Below are the code and all the weights of a small trained network. Each question names an input and a target symbol and asks about switching units off, where a switched-off unit gives its printed mean instead of its output.

import numpy as np


def w(rows, s, z=0):
    codes = np.array(rows[::2]) - 128.0
    scale = np.full(codes.shape[1], s)
    scale[-1] = z or s
    return codes * scale


def f(y):
    return np.maximum(y, 0)


def softmax(a):
    e = np.exp(a - a.max(-1, keepdims=True))
    return e / e.sum(-1, keepdims=True)


def log_softmax(a):
    a = a - a.max(-1, keepdims=True)
    return a - np.log(np.exp(a).sum(-1, keepdims=True))


def net(x, mask):
    ids = ['ΓΘΠΦΩβδεζηξ'.index(c) for c in x.split()]
    T = len(ids)
    res = E[ids] + P[:T]
    r = res
    for j in range(3):
        rows = slice(3 * j, 3 * j + 3)
        q, k, v = (r @ M[0][rows].T for M in (Q, K, V))
        z = softmax(np.where(np.tri(T) > 0, q @ k.T / 3**0.5, -1e9)) @ v
        o = O[0][rows]
        res = res + np.where(mask[j], z, o[:, -1]) @ o[:, :-1]
    y = f(res @ A[0][:, :-1].T + A[0][:, -1])
    res = res + np.where(mask[3:7], y, B[0][:, -1]) @ B[0][:, :-1]
    return log_softmax(res[-1] @ U[:, :-1].T + U[:, -1])


Q, K, V, O, A, B = {}, {}, {}, {}, {}, {}
E = w([
[121,153,88,117,110],'Γ',
[96,204,133,174,140],'Θ',
[202,181,176,178,93],'Π',
[188,172,121,102,100],'Φ',
[123,128,51,112,139],'Ω',
[120,100,168,172,69],'β',
[94,161,130,140,112],'δ',
[42,80,182,144,135],'ε',
[85,148,61,183,90],'ζ',
[212,72,144,203,178],'η',
[127,156,211,138,248],'ξ',
],0.012)
P = w([
[102,24,246,36,70],'0',
[86,92,175,72,75],'1',
[88,109,111,91,79],'2',
[108,140,80,108,91],'3',
[121,160,61,125,105],'4',
[147,166,39,143,113],'5',
[170,166,4,150,137],'6',
[192,167,8,164,139],'7',
[200,175,1,189,139],'8',
],0.0051)
Q[0] = w([
[127,147,5,164,92],'H0',
[247,206,104,92,147],'H0',
[122,143,92,71,17],'H0',
[138,109,89,220,36],'H1',
[134,185,176,200,155],'H1',
[137,41,165,163,108],'H1',
[138,38,200,71,138],'H2',
[156,144,67,109,116],'H2',
[211,167,199,126,132],'H2',
],0.02)
K[0] = w([
[128,165,46,206,124],'H0',
[253,213,89,81,96],'H0',
[135,107,106,152,16],'H0',
[130,156,44,220,68],'H1',
[173,212,143,147,148],'H1',
[180,118,96,99,64],'H1',
[88,66,204,101,74],'H2',
[175,134,125,118,170],'H2',
[173,167,97,85,80],'H2',
],0.021)
V[0] = w([
[207,136,169,94,101],'H0',
[87,142,135,100,39],'H0',
[170,182,152,10,179],'H0',
[131,82,138,96,15],'H1',
[180,31,50,60,174],'H1',
[84,210,102,59,206],'H1',
[149,75,80,57,26],'H2',
[179,87,131,170,199],'H2',
[95,127,208,94,189],'H2',
],0.012)
O[0] = w([
[180,149,125,101,125,64],'H0',
[132,147,68,107,99,165],'H0',
[145,89,167,33,138,3],'H0',
[102,137,149,172,68,155],'H1',
[123,3,117,139,106,46],'H1',
[120,136,93,36,151,92],'H1',
[140,28,108,116,125,153],'H2',
[60,157,101,90,149,108],'H2',
[143,170,129,139,202,38],'H2',
],0.012,0.005)
A[0] = w([
[53,135,208,102,75,82],'N0',
[147,146,171,78,49,7],'N1',
[84,151,113,48,55,28],'N2',
[3,123,173,107,131,37],'N3',
],0.013,0.0014)
B[0] = w([
[45,141,73,110,84,188],'N0',
[141,124,139,82,58,231],'N1',
[81,75,182,139,172,252],'N2',
[91,117,254,78,118,243],'N3',
],0.016,0.0034)
U = w([
[119,135,93,112,109,84],'Γ',
[194,192,143,130,85,59],'Θ',
[198,99,193,202,150,251],'Π',
[124,229,96,118,161,141],'Φ',
[133,127,115,135,127,37],'Ω',
[135,94,126,85,85,95],'β',
[95,130,2,173,81,163],'δ',
[101,59,78,118,142,139],'ε',
[151,130,159,101,183,126],'ζ',
[153,139,138,147,125,255],'η',
[52,110,165,133,129,83],'ξ',
],0.0079,0.0027)

Each question gives the input, a string of symbols that net reads in full, and the target symbol t.
The units are the heads (3 rows each of Q, K, V and O) and the neurons (one row each of A and B). Each row of codes is followed by its name. A weight is (code - 128) times the scale printed after its matrix; where a second scale follows, it is the last column's (O, A, B and U).
mask holds one flag per unit, heads first, then neurons. A switched-off unit (its flag False) gives its mean, the last column of its rows in O or B, instead of its output. The means were averaged over made-up inputs and are rounded, as every weight is.
A unit's drop is (log p(t) with every unit on - log p(t) with that unit switched off) / (log p(t) with every unit on - log p(t) with every unit switched off).
The circuit of an input: a set's keep is (log p(t) with only the set's units on - log p(t) with every unit switched off) / (log p(t) with every unit on - log p(t) with every unit switched off). Starting from all 7 units, units are removed one at a time, each time the one whose removal leaves the highest keep (on an exact tie, the one counted first), for as long as the keep stays at least 0.8.
circuit, biggest first: the units of the circuit, biggest drop first
most important unit: the unit with the biggest drop
top k neurons: the k neurons with the biggest drops, biggest first
drop of u: that unit's drop, to one decimal
input Ω ε Ω ζ Γ, target δ: circuit, biggest first -> [H0 N3]
input η Γ β, target δ: circuit, biggest first -> [H1 N0]
input ε ε η, target Π: most important unit -> H1
input Π η η Ω, target ξ: circuit, biggest first -> [H2 N3 N2]
input η ζ Γ, target ξ: circuit, biggest first -> [H2 N3 N2]
input η Φ Φ Φ, target β: circuit, biggest first -> [H0 N1]
input η Ω Θ ζ Φ, target β: top 2 neurons -> [N1 N2]
input η ζ ζ, target ξ: circuit, biggest first -> [N3 H2 N2]
input Φ Φ ζ ζ δ, target δ: circuit, biggest first -> [H2 H0 N3]
input Γ Π ε η δ, target ξ: top 3 neurons -> [N3 N2 N0]
input η Π η Ω Ω Π Π Ω, target ε: circuit, biggest first -> [H1 H2]
input Φ η ζ Φ Π η η ζ Γ, target ξ: circuit, biggest first -> [H2 N2]
input ζ ζ Θ Π η β, target δ: top 2 neurons -> [N3 N0]
input ε ε ξ δ, target Φ: circuit, biggest first -> [H2]
input β Θ δ ζ Π, target Θ: drop of H1 -> 0.2
input ε Φ Γ ξ ζ, target Φ: drop of N2 -> 0.0
input Φ Γ ζ Θ ε Θ Π ξ δ, target Φ: drop of H1 -> 0.1
